(in the rows, 128 means zero)
Rows lie near named flat spaces through zero. A row that begins with a name and a colon came from that space; any other row is followed by the name of its block's space that it lies nearest.
qs-rp: [184 111 124 159 105 125 127 141 121 111 158 141  95 103 126 128 115 133
 175 147 137  89 115 144 155  95 118 104]
tj-sr: [121  98 115 119 121 122 140 119 126 119  96 153 128  92 107 159 131 119
 170 104 144 105 117 141 139 107 103 108]
cd-rq: [152 104 191 109  89 133 112 116 100 133 128 121 154 121 107 153 138 138
 153 113 140 103 115 150 106 130  96 113]
cg-bt: [159 127  93 148 126 118 104 172 114 135 161 106 111 139 102  97 118 117
 116 155  82 148 142 126  92 135 103 130]
tj-sr: [186 150 146 187 126 137 129 149 146  95 187 102  84 140 179  81 116 123
 126 176 134 100  99 139 178 114 191 131]
tj-sr: [151 142 184 108 106 116 107 134 112 148 151 135 128 158 166 161 148 151
 139 133 132 118 145 167 164 119 137  93]
qs-rp: [ 91 120 102 127 165 120 177 102 174 118  63 150 126  83  94 148 153  99
 175 111 148 105 177 121 166 118 112 105]
cg-bt: [108 145 105 129 150 121 113 166 129 156 106 104 119 141  99  98 124  98
 107 159 102 149 153 121 106 131 102 129]
cg-bt: [135 107  79  93 107 106 104 124  91 132 183 162 152 155 144 176 134 180
 101  74  75 189 141 128  80 159 119 135]
cd-rq: [ 80 157 129 100 164 122 172  76 171 144  92 169 141 126 142 166 158 151
 142 106 152 133 209 109 176 135 140 113]
tj-sr: [ 79 112  75 122 149 139 150 111 138 129  72 141 138  91  79 118 108 110
 126 112 139 138 120  88  92 127  95 154]
tj-sr: [213 118 163 153  83 125 110 141 105 121 189 139  99 122 143 137 120 157
 176 155 136  84 121 158 158  97 119  93]
cd-rq: [116 106 209 116 118 135 130 116 132  95  97  83 164 131 138 140 165  88
 127  94 144 102  76 171 133 149 162 125]
tj-sr: [ 88  80  66 126 156 115 156 122 150  79  87 114 153  97  89 140 157  76
 126  64  94 149 113 130  93 162 130 142]
cd-rq: [ 73 130 118 145 173 134 150 141 167  91  75  82 129 128 144  94 142  55
  94 120 131 131  76 137 147 141 188 152]
cd-rq: [154 163 208 107  93 145  95 121  94 190 148 131 136 156 125 123 107 178
 125 174 155 117 157 117 114 117  88 122]
cd-rq: [117 167 159 140 144 138 120 142 141 131 138  95 120 167 175  92 126 117
  82 158 133 137 109 130 150 136 184 146]
cg-bt: [122 137 161 103 101 139  95 136  88 171 118 135 135 141 125 130  99 148
 117 147 150 127 102 127 107 108  95 131]
tj-sr: [129 142 164 112 124 119 117 132 124 139 137 126 133 155 160 148 148 135
 123 126 126 130 139 155 153 131 147 109]
qs-rp: [ 92 143  96 126 157 130 146 122 149 141  95 140 123 119 115 119 122 121
 123 135 135 138 154 102 133 124 120 136]
qs-rp: [ 75 145 102  97 162 102 143 129 151 146  88 161 123 139 159 174 158 121
 134 108 127 144 171 149 186 117 145  95]
qs-rp: [ 61 149 114  80 165 103 142 115 150 149  91 151 149 157 159 178 171 129
 109  89 114 168 184 141 160 147 151 110]
cg-bt: [ 79 146 143 127 169 131 168 105 176 119  69 122 132 117 134 127 153  95
 135 124 157 112 149 126 176 129 158 123]
cg-bt: [135 162 189 141 130 143 124 137 138 149 115 104 114 139 136  97 122 116
 130 179 160  97 131 133 160 110 136 120]
tj-sr: [141  80  41 176 129 149 160 117 137  90 106 144 105  43  50  89  77 107
 169 131 145  99  88  75  87 102  78 158]
qs-rp: [112 124 144 140 125 146 116 151 118 128  90 102 119 117 119  95 100  89
 119 152 155 106  56 133 123 104 127 142]
cg-bt: [165 102 118 153 104 136 119 141 110 112 144 124 113 102 103 110 102 123
 149 140 131 105  88 127 108 110 105 132]
cd-rq: [111 111   4 157 156 120 139 160 136 121 111 146  92  91  85  98  92 101
 130 140 102 149 122  93 104 108  96 145]
qs-rp: [ 90 114 125 129 152 126 159 123 157 116  53 133 121  88 106 139 142  80
 168 120 159  92 123 143 169 103 121 106]
cd-rq: [163 113 130 135  99 129 103 146  98 132 155 124 123 126 113 122 110 137
 134 139 117 124 107 133  99 120 101 127]
cg-bt: [137 139 112 162 151 127 127 168 145 130 115  90 102 122  93  76 124  81
 128 175 111 120 143 124 124 123 114 127]
qs-rp: [112 162  86 106 148 111 128 120 134 157 160 161 130 165 157 148 137 174
  97 121  96 182 201 106 131 148 138 129]
[101 131 111 134 142 135 116 165 122 156  72 105 115 112  75  89 102  82
 125 167 133 122 113 117 102 106  80 133] => cg-bt
[137 120  95 159 146 128 137 139 147  87 154  90 128 133 125  91 136 101
  98 121  91 149 115 118 101 163 162 157] => tj-sr
[174  99 136 139  80 141 103 135  85 124 157 137 120 109 114 125  90 149
 147 136 142 105  70 129  98 104  97 133] => cg-bt
[116 103  99 120 129 125 139 120 126 130  95 146 133  93  82 142 124 120
 157 113 132 121 138 118 109 119  83 121] => cd-rq
[ 49 148 112  92 156 138 138 108 135 167  59 144 149 126 108 130 115 126
 102 122 151 152 141  92 110 128 105 149] => tj-sr
[120 148 118 128 136 137 118 129 125 145 143 111 138 150 117  97 115 140
  86 143 110 161 144  95  85 153 123 159] => tj-sr
[ 93 123  64 133 158 119 121 172 131 145  81 107 119 116  69  95 118  76
 114 146  95 152 139 114  87 128  83 136] => cg-bt
[208  97 122 190 102 137 131 144 126  80 177 109  95  92 108  91 108 116
 167 153 127  83  89 133 126 111 126 128] => cg-bt
[117 122 154 115 125 132 124 119 124 123 121 109 153 137 125 132 142 121
 112 110 124 135 117 134 107 150 134 137] => qs-rp
[128 168 141 119 126 138 116 126 119 182 133 145 118 143 122 113 101 164
 120 173 145 134 171  97 125 113  97 130] => cd-rq
[ 93 145 130  98 140 121 123 124 126 154 112 136 143 151 139 145 138 137
 105 118 122 155 152 126 126 139 128 128] => cg-bt
[184 127 117 164  98 132 100 168 100 129 171 135  79 123 147 103  83 137
 145 177 138 101  77 140 147  80 124 119] => qs-rp
[ 93 161 163  95 139 123 117 126 128 160 115 124 145 169 160 142 145 137
  96 128 129 151 151 138 142 140 147 124] => tj-sr
[167 119 183 109  88 127  92 123  91 120 197 100 167 175 154 141 147 163
  90 100  93 156 112 147  78 176 147 142] => qs-rp
[139 145 117 118 110 139 106 134  97 194 122 157 116 117  74 113  80 165
 142 177 143 127 167  86  90  98  40 128] => cd-rq
[149 163 167 119 120 126 122 113 129 145 174 140 128 166 178 141 138 175
 116 139 131 136 166 130 158 136 159 119] => cd-rq
[115 140 110 122 138 119 126 139 130 141 123 145 114 137 148 138 126 131
 126 134 127 136 137 134 154 114 135 117] => qs-rp
[172 164 177 162 131 123 118 154 146 103 194  87 103 180 211 101 150 123
 100 161 114 122 118 166 188 139 219 120] => tj-sr
[157 120  97 144 116 124 112 150 111 125 162 131 111 129 127 117 110 136
 125 139 108 136 115 126 112 122 120 132] => cd-rq
[131 138 135 133 128 131 121 136 126 131 137 118 123 139 139 115 123 127
 115 141 127 131 120 128 129 128 139 134] => cd-rq

Rows lie near named flat spaces through zero. A row that begins with a name and a colon came from that space; any other row is followed by the name of its block's space that it lies nearest.
gb-qq: [105 143 104 107 182 164 111  65  88  72 122 107 131 111 103  72 134 129
 168 122 169 118 134 149 162 169 148 134]
zd-ll: [106  90 149 107 109 124  83 112 123 154 133 147 157 142 102  92 145 166
  99 128 131 160  82 106 120 161 124 145]
gb-qq: [141 133 117 149 139 137 153 143 120  93 142 111 135 152 134 141 111 128
 153 116 159 109 147 122 106 122 135 114]
zp-ls: [122 163 127 130  94 145  89 104 109  98 152 104 157 161 125 118 134 129
 111  86 157 156 152 104 136 138 123 154]
dg-qz: [159  95 106 152 115 136 133 129 151 144 143  97 162 127 127 134 131 123
 113 118  91  86  74 146 120  63 100 115]
dg-qz: [135 172 144 165 111 120 136 170 134  79 158 119 117 172 142 172 108 127
 117 116 115 162 160  99  76 135 120 134]
zd-ll: [124 129 164 121 111  96 120 136 151 104 116 123 113 154 136 146 128 140
 150 153 135 168 154  94  81 168 112 117]
zd-ll: [134 132 152 139 140  90 158 145 164 177 124 163  69 104 138 119 147 123
 100 159  52 180 111 144 120 129 129 139]
zd-ll: [ 98  69 119  97 104 168  46 153 103  80 110 111 221 130  94 195  82 157
 130 146 145  24  72 106  99 123  85  97]
gb-qq: [129 133 120 132 170 128 126 105 150  89 114 101 103  91 119 125 132 113
 145 166  58 118  96 161 118 125 100 116]
gb-qq: [133 121 153 154  74 106 125 216 151 192 150 177 129 139 140 195 112 135
  42 129  52 142  95 110  97  87 112 143]
zp-ls: [134 130 141 141 109 117 111 143 152 106 134 111 133 140 129 158 123 129
 116 140  85 137 112 117  91 120  95 124]
zd-ll: [105 125 102  85 193 142 179 125  86 192  81 194  78  51 132 103 123 106
 159 147 175  79 165 179 221 137 197 122]
mb-mf: [ 98 117 150  98 116 127  99 157 110 101 106 147 143 143 122 170 100 149
 149 149 174 114 154  92 102 174 128 113]
mb-mf: [122 134 128 123 146 126 149 132 117 140 123 150 107 120 131 118 127 127
 137 130 146 133 147 133 142 141 153 130]
gb-qq: [143 148 131 150 125 121 135 110 143 102 148 100 121 151 133 111 141 125
 132 115 118 164 135 122 109 130 119 135]
zd-ll: [ 89 141 139  91 141 131 104 128 104 151 104 176 105  92 117 123 128 129
 111 146 123 141 137 135 166 166 148 148]
mb-mf: [110  64 139  94 152 116 125 138 134 171  91 166 124  90 111 124 126 150
 137 178 114  98  81 140 128 144 130 107]
zd-ll: [131 105 114 111 160 127 173 112 112 168 109 151 111 110 133  88 136 128
 164 127 189 110 149 146 167 135 172 116]
mb-mf: [143 135  85 107 169 144 166  73 119 154  95 112 106  67 140  90 145  85
 172 126 155  78 155 184 212  94 151 116]
dg-qz: [142 140 128 152 167 119 144  98 152  61 136  83 105 138 124 104 137 126
 167 146  98 153 119 137  86 146 109 116]
zp-ls: [191 180  88 204 111 140 191 140 144 124 185  80 127 157 164 138 131  84
 108  63 108 123 152 149 134  35 127 137]
dg-qz: [124 170 123 141 144 134 142 137 117 113 138 137 100 122 135 134 122 112
 120 121 115 143 153 138 138 132 142 142]
zp-ls: [140 114 119 177 160 132 150 184 149 125 155 140 114 110 117 162 108 130
  84 152  12 104  46 160  85  84 107 124]
mb-mf: [122  87 131 133 159 123 144 144 131 163 131 164 116 111 111 106 131 150
 109 150  91 127  69 145 118 132 139 127]
zp-ls: [126 124 151 103 108 103 115 118 148 104  96 108 125 137 139 151 127 127
 171 154 157 135 168 102 106 155 108 105]
dg-qz: [139 135 133 136 106 126 105 100 142  81 140  79 153 163 128 123 136 132
 145 115 141 146 134 106  99 134 100 124]
zp-ls: [139 128 115 108 152 126 131  43 138 108 108  80 121 114 127  63 163 115
 184 129 160 138 144 146 157 142 125 119]
zd-ll: [116 139 142 123 110 127  95 138 131  95 125 119 138 138 125 159 117 132
 124 138 115 133 133 109 104 143 106 128]
zp-ls: [126  79 150  84  97  92 142 128 139 241  90 180 119 109 141 108 151 137
 125 140 172 138 142 119 168 131 152 124]
dg-qz: [124 165 125 133 123 131 137 149 118 141 132 148 107 117 140 149 121 109
 106 118 116 134 156 134 150 118 141 144]
mb-mf: [122 136 137 136 150 116 161 161 127 156 129 172  87 115 133 132 123 128
 114 142 105 146 132 138 128 137 153 135]
mb-mf: [120 119 131 101 116 124 105 148 142 120  86 123 132  94 134 192 106 111
 143 167 105  75 133 132 128 113  97 101]
gb-qq: [134 123 116 146 170 132 152 155 141  96 121 122 108 101 126 162 105 117
 143 163  72  86 101 156 102 109 114 104]
gb-qq: [114 130 131 104  82 141  74 102 110 129 130 116 173 147 120 121 136 137
 112  99 169 134 137 102 148 137 119 144]
zd-ll: [121 189 126 133 153 122 151 171 137 116 104 150  62  72 150 197 103  81
 121 166  51 113 164 161 143 110 123 126]
dg-qz: [150  89 119 114 111 113 131 114 164 189 101 118 135  87 136 132 146 109
 122 147  87  92  93 156 155  72 101 111]
mb-mf: [112  94 137 120 129 134 103 142 120 113 129 136 155 141 108 136 115 157
 127 141 134 114  94 111  97 149 121 120]
dg-qz: [130  87 127 134 192 125 144  92 140  79 126 103 120 131 103  75 137 155
 181 161 124 131  82 140  84 166 124 103]
zp-ls: [131  97 167 107 110  79 131 165 177 120  79 127 107 124 146 196 111 131
 171 196 112 118 147 102  69 145  91  81]
gb-qq: [125 119 132 135 101 132 133 182 113 158 141 162 145 146 133 164 106 139
  98 112 146 112 132 110 122 114 142 132]
gb-qq: [123 143 128 145 200 118 182 127 129 148 134 170  54  93 123  79 143 125
 122 151  76 169 110 169 139 150 165 144]
zp-ls: [123 119 139 127 139 119 118 137 145  97 116 119 122 122 122 150 118 133
 141 161  95 122 111 126  93 140 104 112]
mb-mf: [132  96 126 146 129 134 111 135 140 125 147 120 153 134 109 125 128 147
 101 133  79 119  59 132  98 112 105 128]
dg-qz: [129  58 136 126 145 121 130 131 137 124 126 127 153 145 107 111 125 168
 151 151 142 109  74 117  81 146 121 101]
[ 96 120 126 117 157 145 159 208  76 156 120 213 113 115 126 171  81 143
 121 137 174  83 150 126 140 149 186 124] => zp-ls
[112 120 122 132 126 149 112 182 109 130 133 157 147 117 118 179  95 134
  93 134  99  83  99 130 121 110 125 128] => gb-qq
[149 102 127 184 153 123 175 200 146 114 161 139 121 150 127 165  99 145
 113 142  73 108  77 132  55 101 123 109] => dg-qz
[122 113 112 124 129 148 127 136 106 158 133 148 147 118 120 122 123 132
 108 112 141  99 110 138 156 111 145 135] => dg-qz
[134  99 129 100  29 131  80 143 128 207 119 134 198 137 140 168 130 126
  80  93 162  91 129 101 167  73 108 134] => dg-qz
[123  97  89  99 158 166 112  82 103 102 102  94 168  97 110 110 122 122
 177 130 175  44 113 155 166 116 126 102] => mb-mf
[118 114 109 131 165 150 131 111 107 154 141 150 127 102 105  79 140 136
 103 121 105 123  78 160 159 124 150 146] => zp-ls
[125 112 131 149 157 131 147 154 122 102 146 138 125 148 116 127 112 151
 135 137 127 128 105 122  86 147 138 120] => dg-qz
[146 201 121 139 103 117 140 168 159 115 103 110  86  85 171 232 104  58
 119 147  52  98 187 151 145  66  92 119] => mb-mf
[113  41 154  96 128 106 116 124 136 189 109 167 146 129 104  87 145 178
 127 157 147 137  69 113 112 162 135 117] => zd-ll
[108 157 145 133 181 112 169 164 121 117 119 177  56 110 132 136 113 128
 139 164 107 159 155 138 114 174 161 131] => dg-qz
[123 118 137 110 102 126  96 124 134 111 113 110 152 135 127 152 122 131
 139 137 140 114 133 109 116 133 104 116] => mb-mf
[135 119  98 170 159 167 129 127 109  90 176 108 160 145 102 103 120 143
 106 101 102 106  63 146 109 106 128 137] => mb-mf
[114 115 120  92 122 143  89  93 117 114 101 109 157 111 117 125 129 126
 151 134 157  95 130 129 153 137 115 118] => gb-qq
[149 157 140 150 137  97 172 156 165 115 119 122  75 121 156 167 121 102
 147 156  85 144 162 135  99 116 117 112] => zd-ll
[104 174 108 108 153 161 132 164  83  63  98 133 119 106 139 204  73 100
 175 139 181  55 206 132 148 140 146 106] => mb-mf
[157 150 122 151  71 122 125 153 154 151 140 106 143 133 154 180 126  98
  90 106  87 116 135 127 132  59  96 132] => dg-qz
[127 134 142 156 120 116 152 190 128 178 155 184 105 135 133 145 121 138
  67 122  84 158 110 125 116 116 148 151] => gb-qq
[ 88 106 145 100 135 134  91 147 105 138 117 173 136 117 103 132 116 157
 106 150 124 128  99 117 124 169 136 137] => zp-ls
[120 148 139 129 105 130  95 122 126  96 138 112 142 151 125 136 128 133
 118 118 128 152 137 106 112 144 112 140] => zd-ll
[118 117 119 124 143 142 127 154 116 124 120 143 133 110 121 156 106 129
 127 142 119  86 113 138 128 120 130 118] => gb-qq

Rows lie near named flat spaces through zero. A row that begins with a name and a colon came from that space; any other row is followed by the name of its block's space that it lies nearest.
hg-nm: [133 116 169 134 152  91 131 132  96 111 108 151 132 106  80  49  73 123
 137 140 120 193 165  99 133 152 167  49]
rz-jb: [120 133 119 137 138 125 143 137 144 135 131 143 121 116 124 112  97 114
 126 135 125 171 147 122 133 114 144 103]
rc-dh: [143 136 113 146 112 160  98 145 100 126 138 117 140 144 154 111 119 133
 100  97 140 100 101 150  76 161 138 183]
ff-sl: [121 124 171  97 123  99 122 109 113 126  82 121 130 116  78 141 162 170
 153 139 149 110 147 107 133 145 108  99]
hg-nm: [139 129 115 143 133  77 149 121 168  83 201 153  90 118 110  95  91  90
 120 128 102 107 135  95 145 114 145  91]
hg-nm: [134 130 135 121 110 126 131 122 164 139 135 119 124 123 138 155 150 127
 107 143 116 101 113 140 139 117 111 145]
bq-sj: [144 124 192 121 140  98  85 127  87  99  95 133 137 147 131 128 161 142
  75 115  95  80 103 135 170 127 107 149]
rc-dh: [136 130 180 120 143  64 109 121 109  81 116 150 113 127  87 101 129 142
 104 119 111  92 138  98 157 132 122  99]
hg-nm: [163 161 144 102 114  76 145 121 150  97 112 122 140 138 126 115 135 163
 115 157  99  54 100 148 144 134  91 173]
hg-nm: [130 100  95 143 148 137 137 115 102 102 185 129 125 149 147 118 121  87
 172 114 115 131 117 115 142 123 145 113]
ff-sl: [ 85 125 168 136 144 148  76 146 113 157  79 148 108 121 122 179 163 134
  65  92 146 159 155 117 151  93 123 116]
rc-dh: [127 142 147 118 111 108 141 128 188 147 120 131 114 103 116 146 133 132
  93 155 118 125 136 131 143 109 115 120]
rc-dh: [112 136 146 127 144 134 102 141  90 131  80 138 133 135 121 133 136 152
 114 106 144 143 142 126 129 126 124 133]
hg-nm: [119 165  84 113 126 135 178 135 194 156 113 128 131 128 159 169 128 137
 136 164 119 142 127 158 153  78  97 164]
bq-sj: [160 104 211 138 132 100 107 135 112 126 110 135 148 108 119  59  97 104
  65 155  75 165 120 137 156 152 158  85]
hg-nm: [124 135 176 121 123 101 142 137 173 158  90 142 123  82  91 105 100 131
  92 168 118 188 163 121 143 122 140  71]
rc-dh: [116 133 122 120 144 101 154 122 131 117 121 143 119 116  93 108 105 135
 168 139 138 159 162 101 135 123 135  81]
rz-jb: [150 160 119 120 116  66 156 124 168  86 154 141 109 117  94  86  91 144
 129 142 122  81 134 110 113 140 124 124]
ff-sl: [129 110 147 144  94 167  86 134 136 161 141 110 123 115 139 151 152 116
  74 109 141 113 112 139  91 149 139 146]
bq-sj: [143 136 145 151 133 138 115 156 132 139 120 140 140 125 159  94  92 106
  59 131  94 163 115 156 135 121 147 144]
bq-sj: [131 164 111 152 178 108 112 164  67  74 112 170 132 164 146  68  70 134
 100  84 112 139 130 130 137 115 141 158]
bq-sj: [138 121 149 130 144 170 106 144  81 152  78 116 175 154 184 133 143 128
 100 133  99 158  95 179 155 121 120 174]
ff-sl: [110 117 143 130 126 153 115 132 134 162 109 126 126 116 131 157 146 122
 110 128 136 160 138 131 135 115 130 116]
ff-sl: [120 164 105 150 157 137  98 163  88 103 111 155 125 161 159 117 106 140
  83  76 130 120 122 140 122 109 126 185]
rc-dh: [146 105 130 135 138 151 104 122  70 110 139 113 154 164 167 126 150 116
 135 110 109 100  87 148 137 142 126 164]
hg-nm: [122 119 124 130 158 127 155 131 108 132 112 140 144 124 122  91  90 114
 169 148 119 207 152 122 148 122 151  80]
bq-sj: [144  78 147 112 112 187 126 107  74 172  98  76 189 134 147 130 162 131
 190 159 135 161 101 161 109 180 135 127]
hg-nm: [108 143 117 144 151 108 144 147 138 123 127 164 105 104  93  83  64 119
 129 123 142 199 180  96 119 118 162  69]
rc-dh: [123 143 142 123 129 136 117 141 124 144  87 129 138 128 134 138 135 149
 103 128 132 137 129 143 129 123 117 148]
rz-jb: [134 126 184 116 125  78 113 118 143 109 118 139 111 114  96 130 147 135
  88 136 107  94 132 110 162 122 115 103]
ff-sl: [ 96 124 152 127 147 121 114 131 134 139 104 148 106 117 111 161 146 125
 106 118 132 157 157 107 164  91 123  93]
rz-jb: [ 98 105 112 139 146 148 128 123 123 139 146 137 111 125 127 152 134 100
 152 113 140 170 150 106 143 104 142  89]
rz-jb: [124 131 162 122 131  83 128 122 156 114 128 146 102 109  96 129 130 126
 101 136 114 119 146 103 159 110 123  91]
bq-sj: [135 114 105 139  71 206 136 135 197 211 153  87 141 101 174 168 141 100
  98 157 136 151 102 176  81 139 137 163]
ff-sl: [116 145 122 116 118 122 134 128 145 136 109 128 119 118 106 145 136 155
 137 129 154 120 145 119 112 128 115 128]
rz-jb: [114 143 138 116 118 128 138 135 144 157  84 129 129 100  93 123 114 158
 135 144 159 167 162 121 101 140 131 103]
rz-jb: [114 127  65 124 116 163 143 118 112 132 148 109 129 137 122 144 134 145
 209 109 184 118 136 117  69 154 130 141]
bq-sj: [ 87 166  55 124 179 109 167 135 117  94 122 166 105 151 116 138 102 146
 199 104 156 155 172  95 148  77 116 118]
rc-dh: [144 148 111 127 121 130 143 138 130 128 119 124 145 130 135  98 100 142
 134 139 129 131 122 146 102 146 131 151]
ff-sl: [ 96 159  80 137 136 173 142 157 154 171 102 138 126 126 157 161 113 133
 118 122 152 185 148 148 117  89 125 155]
bq-sj: [144 120 151 134 114 140 108 133 124 138 126 117 140 127 143 122 134 123
  91 130 115 117 107 147 121 144 131 147]
ff-sl: [179 107 114 135  74 180 124 123 121 152 163  74 172 132 167  97 123 119
 136 146 127  95  70 177  52 204 145 184]
rc-dh: [136 102 111 142 106 141 127 113 160 128 200 115 109 125 143 147 142  87
 123 124 119  96 107 123 121 128 137 127]
rz-jb: [147 168 120 102  91 134 131 132 147 141  88 101 150 135 139 151 153 187
 118 141 146  62 100 167  89 151  87 210]
rz-jb: [ 92 129  75 145 152 135 159 131 170 134 172 154  90 120 132 153 106  88
 150 120 134 179 162 101 152  71 142  89]
[122  99 122 125 131 111 114  97 110  87 182 124 101 145 113 158 172 114
 163  98 135  61 120  91 141 127 119 114] => rz-jb
[118 110 164 130 121 141 113 131 129 160 105 125 130 104 113 130 132 123
 107 136 134 170 144 124 126 136 142  93] => hg-nm
[125 133 137 113 154 109 145 125 102 118  90 136 144 135 116 112 120 146
 162 143 122 156 142 125 155 122 122 109] => rc-dh
[146 133 172 115 132  87 138 127 125 118  95 134 142 113  99  82 105 143
 122 159 108 143 137 126 143 144 131  98] => hg-nm
[139 112 109 139 114 138 131 119 141 122 180 117 121 130 141 129 129 101
 134 125 122 105 110 127 116 136 137 133] => rc-dh
[162  99 106 119 133 113 166  93 142  95 197 108 141 158 173 138 152  84
 173 161  67  78  74 145 188 109 110 145] => hg-nm
[102 164  86 123 137 117 129 132 152 108 135 146  94 147 134 184 153 148
 122  96 146  76 134 117 140  81  93 170] => bq-sj
[100 148 115 116 126 126 164 133 182 166  99 138 115  96 103 147 113 141
 144 157 150 186 172 118 130 101 125  92] => rc-dh
[116 155 132 111 159  84 134 129 101  90  89 152 122 142 100 119 124 165
 150 118 134 117 151 107 153 112 108 122] => ff-sl
[154 128 165 127 119 149 108 143  89 148  76 111 175 131 145  90 117 147
 100 142 116 147 106 168 108 168 135 156] => rz-jb
[125 130 163 108 113 113 109 117 138 131 104 120 121 125 114 170 179 154
 105 128 131  79 122 126 143 123  97 142] => rz-jb
[131 131  55 154 146 150 159 137 131 113 189 137 126 147 168 103  81  87
 161 118 118 155 120 133 120 113 152 140] => rz-jb
[111 133 118 140  99 157  90 135 149 145 147 122  99 125 133 182 164 133
  81  87 161  80 122 125  90 126 119 165] => hg-nm
[132  74 171 128 105 159 106 107 139 167 145  99 134 114 143 169 181  93
 108 145 110 130 105 138 149 132 131 108] => hg-nm
[154 131 138 119 116 110 146 121 157 124 138 119 138 127 141 121 129 123
 117 159  95 104 104 147 147 127 116 143] => rc-dh
[126 130  95 147 117 149 119 137 120 124 161 128 117 127 126 110 104 122
 134  99 157 124 132 119  73 153 151 136] => rc-dh
[ 87 123  92 142 132 182 141 141 164 186 129 132 115 111 148 175 127 103
 131 128 150 207 156 131 128  87 140 110] => hg-nm
[121 115 151 106  83 175 120 120 141 198  79  87 151 100 114 168 171 162
 141 153 171 143 132 147  81 165 119 131] => ff-sl
[103 131 118 133 139 112 130 130 124 117 133 149 100 112  83 115 105 133
 151 107 163 153 172  85 108 130 146  79] => rc-dh
[151 126 122 143 146 120 110 136  42  80 133 134 150 151 117  43  80 138
 157  96 138 125 123 119  84 186 160 130] => bq-sj
[136 111 165 112 143 126 106 116  67 115  89 117 156 151 132 133 165 147
 143 126 117 111 110 137 156 140 111 138] => bq-sj
[107 127  98 121 114 134 167 118 192 158 150 126 106 100 112 159 127 116
 160 153 146 158 155 113 125 107 129  93] => bq-sj
[135 154 105 128 111  97 150 126 202 113 172 137  96 121 133 149 127 119
  98 136 111  75 119 126 139  98 109 150] => hg-nm
